(in the rows, 128 means zero)
Each row has a class, written after it.
[135 139 121 147 157  66 152 121 133 134 127 157 112 122 126 127 134 136
 128 109 107 135  96 141 108 166 137 130 107 108 156 146 116 119  80 132
 130 135  93 116 123 124 112] -> pudab
[124 132 122 136 127 119 153 128 135 145 123 134 129 112 123 130 111 121
 120 164 147 126 121 152 137 160 129 122 139 143 122 102 111 127 128 116
 117 132 120 152 155 105 144] -> katag
[148 125 129 121  95 121 117 132 131 141 109 130 116 125 128 135 116 116
 131 166 116 126 126 126 123 164 121 114 129 121 125 111 147 114 144 116
 121 121 133 135 139 117 125] -> fupar
[116 118 165 151 112 144 136 107 133 136 131 154 132 155 114 130 120 112
 144 152 118 110 129 117 159 152 127 117 143 108 132 106 139  78 152 111
 131  99  80 128 127  92 112] -> pudab
[116 107 146 126 153 125 109 141 141 146 149 178 125 132 144 142 137 109
 134 142 132 111 122 139 126 143 135 108 161 115 126 136 121 127 142 131
 129 117  97 109 138 135 118] -> Supes
[128 120 112 125  98 114 133 124 122 146  88 125 119 139 118 125 109 133
 130 158 129 130 112 160 134 166 134 119 120 124 140 111 128 118 120 133
 100 121 144 133 136 133 142] -> fupar
[ 21 162 103 140 145 146  93 134 141 117 161 153  94 141 116 120 116  89
  94 130 134 158 119 109 153 141 162  72 118 174 142 106  86  97 172 118
 119 127 140 152 123 128 133] -> Supes
[141  65 173 116 145 140 154 146  68 116 193  69 124 134 163 131 114 108
 161  88 118 115 162 122 100 145 116 115  99 160 103 117 113  64 123  72
 129 100  89 122  48 140 111] -> tezi
[119 129 118 120 121 168 157 140 123  91 107 131 102 142 122 185 131 112
 129 126 159 127 122 107 154 131 156 125 118 120 131 125 148  91 137  83
 145 138 116 115 148 147 111] -> lav
[107 115 170 131 135 137 116 152 134 147 154 165 141 142 142 146 125 121
 127 151 127 105 123 133 128 119 114 124 146 124 123 124 117 139 131 136
 112 123 109 124 109 134 124] -> San
[134 123 122 115 112 100 134 137 119 107  94 161 113 153 112 133  82 109
 123 129 133 115 117 144 151 110 143 114 159 114 127  86 128 144 148 115
  87 130 111 122 154 126 114] -> Niz
[116  92 126 129 106 124 118  98 164 128 138 147 118 149 103 123 116 115
 142 123 117 109 138 124 136 146 125  97 129 120 107 104 111  94 154 136
 139  90 140 131 112 124 128] -> lar
[139 107 132 132 103 130 134 139 130 126  88 130 111 146 122 110 109 119
 122 150 108 120 112 148 112 139 132 122 114 149 136  84 127 100 123 126
 110 139 140 150 136 123 137] -> lar
[105 103 146 129 131 134 121 151 145 156 146 160 134 128 137 136 127 115
 124 145 124 107 133 128 120 146 113 117 141 118 109 127 123 120 156 147
 144 126 120 130 119 136 127] -> lar
[ 88 146 109 150 163 178 120 125 101 131 102 138 145 133 102 128 109 122
 110 121 137 142 114  98 145  98 135 143 142 189  96 105 133 136 179 114
 149 116 143 126 140 128 159] -> katag
[172 151 174 136  94  82 129 134 124  96 185  85 133 122 145 166 159 120
 128  92 128 144 101 103 159 110 105 129  83 159 129 153 151  76 107 159
 213 159  62 154 135 131 103] -> lav
[150 113 156 141 113 123 144 132 147 101 107 154 126 127 122 139 149 111
 122 107 114 144  97 110 160 112 144 108 135 115 146 128 138  94 127 115
 143 103 103 131 140 114  91] -> lav
[ 91 111 145 124 137 178 124 114 144 131 123 119 133 172 125 139 124 137
 175 133 146 155 111  97 194 150 139 123 124 118 135 148 144 116 158 116
 139 111 136 114 135 135 108] -> fupar
[113 135 129 118 125 153 128 116 107 100 149  80 147 135 142 146 106 167
 119 165 156 108 158 145 149 123 120 110 128 101 116 140 103 105 155 114
 115 148 132 102 134 134 108] -> tezi
[ 88 119 158 140 189 167 132 137 139 145 113 106 105 147 118 144 159 118
 133 163 117 119 104 128 177 149 149  81 136 111 167 122 130  81 125 129
 163 143 128 140 138 136  97] -> pudab
[ 80 112 154 139 140 114 118 127 142 151 143 184 135 113 144 142 131 121
 125 141 120 114 127 141 125 121 120 111 140 119 118 126 123 110 158 157
 141 117 104 120 122 124 114] -> pudab
[140 133 139 128 120  75 124 112 102 150 140 140 122 116 144 104 124 131
 137 147 106 112 150  88 112 158 102 129 137 131 106 143 147 142 117 153
 139 141 130 114 141 136 124] -> fupar
[ 80 101 144 138 127 148 145 118 158 138 115 121 123 139 110 123 157  99
 160 125 131 126 135 136 168 149 146 105 128 148 138 101 111 142 117 126
 115 111 113 150 101 119  91] -> lav
[118  99 139 126 125 168 147 125 131 147 117 108 120 132 124 144 153 106
 132 145 132 142 155 130 153 147 104 100 109 133 126 104 123 108 130 133
 109 136 128 187 147 125  75] -> tezi
[167 110 105 168 147 129 122  93 163 139 175  95 164 118 105 125 135 120
 150 185 150  97 125 144 135 122 169 137 116 125 126 115 129 197 145  94
 110 146 127 133 127  59 171] -> tezi
[172 124 118 139 133  76 127 108 122 128 154 150  90 151 107 116 113 135
 125 126 106  81 104 129  95 171  86 120  93 136 117 137 107 120 124 144
 172 150 129 130 127 129 127] -> lar
[114 165 112 112 123 196 158 181 198 125 138 144 106 128 154 133 143 129
 136 191 141 119 124 158  90 155  93 107 112 130 141 119  97 165 163 120
  61 122 146 146 132 100 123] -> pudab
[ 89 119 128 122 109 197 130 158 145  91 116 146 130 162 127 172  90 136
 110 129 162 139 122 117 172 126 122 129 129  98 109 113  84 112 174 106
 118 109 145 100 142 122 141] -> San
[137 130 112 113  70 165 124 107 119 112 176  51 136 146 100  91  89 146
 104 101 128  75 156 106 145 119 102 124 158 113 107 143 132 128 135 135
 146  94 169 145 134  85 127] -> San
[142 147 158 101 165 145 191 128 136  86 161 126 103 125 158 158 147 146
 113 116 116 177  86  86 149 150  68  64 105 127 125 103 136  57 168 134
 149  76 115 157 151 113  88] -> Supes
[ 89 131 153 134 107 163 145 106 113 165 150 137 154 126 165 116 111 142
 112 178 174  71 116 121 160 191  89 119 120 113 123 150 128 104 141 130
 148 164 104 146 137  76 119] -> katag
[155 120 160 141  82 161 147 126 164 158 100 123 112 149 100 146  99 143
 129 168 122 142 130 134 150 178 119 140 136  95 153 130 140  88 133 106
 120 115 119 144 137 113 108] -> lar
[111 133 105 104 133 145  90 153 124 116 129 189 116 166 139 135 102 123
 105 117 135 110 110  95 154 129 155  80 158 117 137 131 111 116 159 111
 120 113 104 100 143 152 113] -> fupar
[ 97 101 159 128 136 125 113 135 143 158 135 173 141 119 148 128 136 106
 139 161 125 127 151 135 116 124 117 113 144 129 119 123 125 143 149 141
 117 119 118 132 108 126 115] -> Niz
[116 126 100 140 152 135  94 165 123 136 131 138 118 136  98 150 148 112
 126 139 103  89  94 145 142 115 160 107 117 131 170 142 143 162 147 107
 149 135 134 114 131 151 124] -> lar
[171 147 165 119 183 123 137 144 147 119 141 142  78 110 111 147 155 110
  94 126  98 126 108 128 133 168 129  88 151 159 134 104  91  84 112 135
 189  95  83 152 129 125  74] -> Supes
[149 138 154 141 131 145 107  71 170 163 152 177 124 138 128 131  90 172
 120 175 145 129 112 108 156  83 116  90 137 137 131 170 157  73 214 113
 183 147 148 109 153 103 154] -> pudab
[137 136 129 129 154  60 134 117 127 163 151 205 135 124 154 144 114 139
 122 124 113 156 100  93  97 169  95 116 130 126 119 148 126 129 124 122
 149 126  94 106 137 126 130] -> katag
[144 104 145 148 128  97 154  72 116 139 121 104 139 135  91 116 139 128
 140 174 103 118 123 154 118 163 125 122 129 120 134 128 118 110 100 124
 102 122 147 116 110 122 110] -> tezi
[114 134 120 131 165 157 143  92 146 150  98 151 126 147 109 147 150 127
 156 158 142 116 145 134 163 162 145 118 155 121 134 117 131 106 127 117
 140 109 123 117 168 100 112] -> Supes
[135 119 131 138 108 109 126 127 122 132 112 128 120 127 131 121 104 141
 139 158 128 112 121 157 122 151 128 133 135 113 123 127 135 100 121 136
 110 113 139 123 143 130 138] -> fupar
[138 120 126 153 144 144 125 127 149 149 125 130 120 124 114 145 120 115
 127 156 128 130 109 143 127 152 131 114 148 125 134 109 140  99 149 101
 112 115 123 130 151  99 139] -> Supes
[118 130 133 164 141  84 151 124 148 146 132 131 134 119 113 157 135 123
 142 134 104 143  87 151 103 151 101 145 109  91 136 136 125 129 131 146
 101 120 121 107 116 114 132] -> pudab
[147 137 139 141 108 128 115 124 128 137 107 147 135 143 110 161 112 119
 118 167 120 115 114 138 125 120 129 122 137 127 136  96 147  98 126  93
 101 137 114 129 139 113 127] -> San
[ 87 129 101 114 124 142 149 152 157 126 108 147 107 134 128 142 104 106
 120 134 137  92 124 105 135 153 128 130 152  96 106 121 130 133 148 133
 118 153 178 107 166 117 126] -> lar
[101 106 147 128 121 132 103 153 146 148 140 160 127 136 135 128 129 108
 120 148 118 105 131 129 111 144 120 116 147 105 116 136 125 112 147 151
 138 132 128 135 124 146 115] -> lar
[ 96 111 161 132 127 132 109 146 131 155 142 175 139 135 144 126 129 106
 128 164 122 119 146 131 112 130 119 121 155 115 123 140 130 123 145 146
 128 108 123 128 114 130 126] -> Niz
[157 130 142 116 143  91 148 106 142 139 151 132 117 119 138 129 125 121
 123 111 124 129 129  99 129 153 122 104 147 115 133 133 107 130 119 119
 103 139  93 102 127 116 102] -> Supes
[133 112 155 123 132 153 149 158 115 136 119 188 124 174 133 175  92 110
 117 141 130 134  97  95 145 121 138 146 148 148 120  82 155 113 136 102
 142 119 106 128 156 112 156] -> San
[124 126 128 147 110 112 126 104 139 149 115 142 132 137 103 129 111 108
 122 187 127 135 123 155 101 147 134 123 144 122 139 120 134  89 128 112
 102 133 138 138 134 108 135] -> Niz
[116 153 130 112  99 146 114 159 143  82 122 127  94 115 168 118  58 151
 107 145 177  85 130 182 140 110 104 106 150 121  96 121  88  83 188 128
  96 169 153 115 182 113 122] -> Supes
[145 131 109 146 116 112 128 112 119 147 146 157 144 130 126 102 118 140
 108 155 134 151 131 109 120 175 114 113 110 123 124 165 125 138 137  98
 123 149 124 125 128 120 140] -> tezi
[110 122 118 102 105  93 127 152 104  97 160 130 119 147 137 121 101 104
 106  79 101 139 132  91 124 110 128 100 114 138 122 115  96 106 166 124
 145 133 128 127 132 127 118] -> lar
[105 126 158 120 136 121 115 114 143 160 143 174 132 126 143 148 138 105
 128 157 129 120 119 114 121 135 124 109 138 138 122 128 122 120 141 137
 134 126 111 132 112 133 117] -> katag
[113 115 157 120 140 143 106 138 134 152 142 161 133 134 146 132 128 118
 117 146 132 118 124 134 124 138 126 109 160 118 122 132 121 132 157 140
 122 119 101 119 118 134 121] -> Supes
[182 150 181  80 160  73 193 171 155 131 176 165 118 149 188 139 163 120
 179 119 131 132  89 138 145 187  99  88 109 127 141 153  88 100  89 132
 168 102  87 128 109 118 132] -> katag
[ 93  96 171 105 158 111 198 166 112 140  61 194 164 128 184  88 150  78
 163  97 122 158 114 125 147 126 177 145 139 174 138 111 136 107  73 124
 131 119 124 115 117  89 130] -> Niz
[112 119 130 139 121 130 144 131 149 138 100 156 132 143 112 130 124 104
 120 161 112 109  98 130 122 163 130 125 148 122 131  95 134  98 124 128
 113 139 128 137 156 102 106] -> lar
[158 157 142 142 132  62 141  76 115 147 154 163 142 128 129  91 111 149
 141 169 136  98 134 138  89 140 108 143 137  94 107 163 113 145 136 138
 118 134 129 123 126 101 154] -> katag
[128 116 159 121 139 128 118 121 138 160 146 176 134 123 142 145 133 115
 118 154 130 115 123 121 111 127 111 113 143 132 114 134 108 125 155 141
 143 119 111 132 120 130 121] -> katag
[ 92 109 154 128 129 127 112 137 157 143 142 166 123 139 144 132 137 114
 129 141 128 118 122 130 124 138 120  99 141 114 119 134 110 135 154 146
 144 121 124 132 104 125 113] -> lav
[134 153 117 142 148  78 124 134 119 132 151 170 114 136 124 115  98 161
 127 128 121 122 134 141  92 155  86 126 137 113 110 158 103 121 107 118
 117 132 128 114 138 141 123] -> San
[127 149 138 130 108  56 140 118 107 151 149 124 130 117 149 133  98 154
 130 134 107 117 141 160  85 139  86 129 133  77 124 134 150  99 131 152
 112 129  97 138 135 106 107] -> pudab
[123 154 117 119 130 134 108  92 136 115  78 127 113  99 106 163 129 120
 111 149 127  97 120 127 153 123 127 110 111 168 101  69 131 136 156 133
 169 132 140 129 127 116 115] -> katag
[ 86 137 116 141 155 108 151 128 138 130 129 113 115 126 133 112 144 123
 148 132 116 149 138 127  99 156 107 122 116 146 110 110 119 141 119 138
 133 134 149 157 126 108 116] -> lav
[117 143 109 118 102 115 139 118 120 107  86 119 122 157 139 148 101 155
 110  76 143 148 121 119 173 107 151 134 117 108 138 114 147 103 111 154
 166 129 114 147 161 108 119] -> lav
[110 159 131 138 144 120 120 123 147 149 132 149 127 164  96 137 127 120
 139 140 118 125 113 124 123 151 131 146 137 115 135 146 120 151 106 125
 126 127 144 120 109 120 125] -> San
[208 109 135 108 123 148 131 145 111 113 107 145 126 133 151 107 114 145
 114 111 101 168  73  92 140 120 101  84  87 252 128  59 150 134 158  92
 145 113  78 150 129 120 128] -> fupar
[139 121 123 139 102 118 131 136 142 134 107 154 113 138 118 141 112 114
 127 150 113 121 116 137 113 149 136 123 120 114 139 109 150  81 130 108
 120 126 129 142 144 115 129] -> lar
[ 93 189 170 116 127  88 211 141  40  99 166 103 139 114 175 215 143 126
 140 189 122 130 123 119 108 147  77 146  89 145 130  92 161  64 115 121
 107 145  65 135 159 135  96] -> katag
[ 90 107 161 133 143 127 130 140 147 146 145 158 131 131 152 137 126 120
 133 156 122 115 117 136 125 139 121 107 141 100 125 120 125 119 153 146
 119 123 110 119 119 121 126] -> pudab
[ 66 121 136 181 128 143  66 127 117 173 148 135 127 118 107 166 117 148
 143 167 104 113 143 106 182 153 113 145 141 102 138 184 172 129 168 135
 198 100 150  93 170 128 117] -> fupar
[130 128 140 119 111 127 127 106 103 131 110 109 119 126 121 114 125 117
 125 125 111 126 143  70 156 115 138  93 145 117 131 128 161 111 142 122
  94 114 141 116 116 159 112] -> fupar
[145 139 146 125 144 121 154  94 111 150 127 161 109 116 130 134 115 140
 110 156 117  96 111  97 102 147 103 132 130 129 118 130 148 147 134 131
 137 119 134 121 115 123 126] -> katag
[123  96 130 106 137 183 171 165 147 155 148 103 130 173 166 111 100 112
 160 108 131 106  83  95 100 150 101 140 126 146 128 110 172 144 137 111
  92 150 142 151 126  84 125] -> lar
[115 134 114 153 121 118 135 133 152 125  91 118 120 130 108 130 145 113
 123 152 122 125 107 144 137 144 126 100 123 137 135  85 120 135 120 135
  99 135 135 142 130 121 135] -> lav
[164 150 122 133 130  45 152 108 125 147 184 152 142 130  89 128 118 132
 122 145 113 129 106 150  95 161  84 118 147 142 106 133 114 131 116 125
 134 123 111 133 134 120 133] -> San
[ 95 115 138 144 174 147 143 134 128 127 112 104 122 147 146 147 142 118
 148 137  94 136 100  98 162 118 135  82 106 125 163  77 153  90 146 107
 129 121 132 126 140  90 130] -> pudab
[106 139  92 142 113 140 123 136 111 101 143 120 119 149  93 133 111 107
 111 118 129 132 132  94 137 128 162 135 120 110 128 125 138 119 156 103
 135 130 125 141 147 132 136] -> lar
